Here is a tiny trained network, its code and every weight. The questions are about switching its units off for an input and a target symbol, where a switched-off unit gives its printed mean instead of its output.

import numpy as np


def w(rows, s, z=0):
    codes = np.array(rows[::2]) - 128.0
    scale = np.full(codes.shape[1], s)
    scale[-1] = z or s
    return codes * scale


def norm(h):
    return h / np.sqrt((h * h).mean(-1, keepdims=True) + 1e-5)


def f(y):
    return y / 2 * (1 + np.tanh(0.7978845608 * (y + 0.044715 * y**3)))


def softmax(a):
    e = np.exp(a - a.max(-1, keepdims=True))
    return e / e.sum(-1, keepdims=True)


def log_softmax(a):
    a = a - a.max(-1, keepdims=True)
    return a - np.log(np.exp(a).sum(-1, keepdims=True))


def net(x, mask):
    ids = ['Θαγζηπστψω'.index(c) for c in x.split()]
    T = len(ids)
    res = E[ids] + P[:T]
    r = norm(res)
    for j in range(3):
        rows = slice(2 * j, 2 * j + 2)
        q, k, v = (r @ M[0][rows].T for M in (Q, K, V))
        z = softmax(np.where(np.tri(T) > 0, q @ k.T / 2**0.5, -1e9)) @ v
        o = O[0][rows]
        res = res + np.where(mask[j], z, o[:, -1]) @ o[:, :-1]
    y = f(norm(res) @ A[0][:, :-1].T + A[0][:, -1])
    res = res + np.where(mask[3:7], y, B[0][:, -1]) @ B[0][:, :-1]
    return log_softmax(norm(res)[-1] @ U[:, :-1].T + U[:, -1])


Q, K, V, O, A, B = {}, {}, {}, {}, {}, {}
E = w([
[104,156,58,124,139,64],'Θ',
[118,163,181,111,114,214],'α',
[235,155,119,205,193,209],'γ',
[251,171,44,46,147,182],'ζ',
[148,78,94,74,182,108],'η',
[98,201,91,35,89,123],'π',
[106,134,102,102,126,90],'σ',
[170,245,205,91,231,155],'τ',
[139,135,126,221,103,123],'ψ',
[2,172,82,140,199,141],'ω',
],0.019)
P = w([
[164,57,38,109,176,255],'0',
[139,69,45,129,163,211],'1',
[135,77,62,141,147,188],'2',
[125,69,76,151,127,154],'3',
[122,86,100,171,111,138],'4',
[111,86,121,177,97,126],'5',
[109,85,132,181,85,105],'6',
[104,96,146,189,82,101],'7',
[100,117,147,203,80,93],'8',
[92,90,126,194,93,89],'9',
],0.0072)
Q[0] = w([
[172,149,119,118,105,134],'head 1',
[247,48,139,159,187,134],'head 1',
[139,161,199,123,95,160],'head 2',
[184,162,134,131,62,129],'head 2',
[47,173,61,106,92,90],'head 3',
[96,204,168,120,142,158],'head 3',
],0.015)
K[0] = w([
[166,120,53,121,92,113],'head 1',
[223,1,77,145,136,170],'head 1',
[154,187,171,209,113,101],'head 2',
[183,152,97,126,91,130],'head 2',
[83,158,124,188,90,107],'head 3',
[146,210,159,137,177,121],'head 3',
],0.013)
V[0] = w([
[192,32,113,182,170,149],'head 1',
[212,136,124,82,51,111],'head 1',
[147,161,60,79,140,254],'head 2',
[49,79,92,88,165,168],'head 2',
[161,73,138,181,47,157],'head 3',
[133,198,153,133,152,13],'head 3',
],0.0079)
O[0] = w([
[145,35,133,126,98,174,147],'head 1',
[201,112,133,60,7,125,80],'head 1',
[156,110,151,143,131,73,254],'head 2',
[133,88,191,156,116,93,228],'head 2',
[118,118,161,165,82,169,48],'head 3',
[202,91,155,145,152,145,100],'head 3',
],0.011,0.0072)
A[0] = w([
[157,119,186,131,137,175,3],'neuron 1',
[100,124,203,83,39,172,45],'neuron 2',
[78,84,91,255,51,41,37],'neuron 3',
[102,226,75,28,76,23,82],'neuron 4',
],0.0084,0.0045)
B[0] = w([
[164,155,173,122,138,138,96],'neuron 1',
[173,128,133,127,116,140,108],'neuron 2',
[116,179,124,65,145,250,236],'neuron 3',
[108,167,151,124,95,82,254],'neuron 4',
],0.016,0.0032)
U = w([
[140,142,23,111,173,90,46],'Θ',
[137,115,199,135,105,125,151],'α',
[186,122,77,248,126,110,180],'γ',
[205,143,30,83,118,110,124],'ζ',
[114,27,163,96,153,62,131],'η',
[114,164,165,93,104,29,175],'π',
[96,120,123,34,159,118,2],'σ',
[187,168,160,71,227,109,87],'τ',
[103,149,61,113,113,198,181],'ψ',
[62,133,119,222,193,79,139],'ω',
],0.011,0.0044)

Each question gives the input, a string of symbols that net reads in full, and the target symbol t.
The units are the heads (2 rows each of Q, K, V and O) and the neurons (one row each of A and B). Each row of codes is followed by its name. A weight is (code - 128) times the scale printed after its matrix; where a second scale follows, it is the last column's (O, A, B and U).
mask holds one flag per unit, heads first, then neurons. A switched-off unit (its flag False) gives its mean, the last column of its rows in O or B, instead of its output. The means were averaged over made-up inputs and are rounded, as every weight is.
A unit's drop is (log p(t) with every unit on - log p(t) with that unit switched off) / (log p(t) with every unit on - log p(t) with every unit switched off).
The circuit of an input: a set's keep is (log p(t) with only the set's units on - log p(t) with every unit switched off) / (log p(t) with every unit on - log p(t) with every unit switched off). Starting from all 7 units, units are removed one at a time, each time the one whose removal leaves the highest keep (on an exact tie, the one counted first), for as long as the keep stays at least 0.8.
circuit, biggest first: the units of the circuit, biggest drop first
unit that matters most: the unit with the biggest drop
top k neurons: the k neurons with the biggest drops, biggest first
which heads matter: for each layer, one digit per head in row order, 1 if its drop is at least 0.15 and else 0, layers parted by /
drop of u: that unit's drop, to one decimal
input η σ σ, target σ: which heads matter -> 010
input σ Θ ω η η ψ α η σ, target ψ: circuit, biggest first -> (neuron 3)
input σ ψ σ, target ψ: circuit, biggest first -> (neuron 3; head 3)
input π Θ τ η η Θ, target τ: circuit, biggest first -> (neuron 3; head 3)
input γ τ α η α π α, target π: top 2 neurons -> (neuron 4; neuron 3)
input ψ η τ σ Θ σ α, target τ: which heads matter -> 011
input π ω τ α, target τ: which heads matter -> 001
input γ η η ω α ω γ ψ, target ψ: which heads matter -> 000
input ζ γ η η τ η σ, target τ: which heads matter -> 101
input σ σ ω τ η σ, target τ: top 2 neurons -> (neuron 3; neuron 4)
input α η ω σ ζ τ α Θ, target τ: drop of head 3 -> 0.4
input π η σ, target π: drop of head 1 -> 1.9
input η η ζ σ, target σ: drop of head 3 -> 0.1
input α η ω τ γ α, target ω: unit that matters most -> head 1
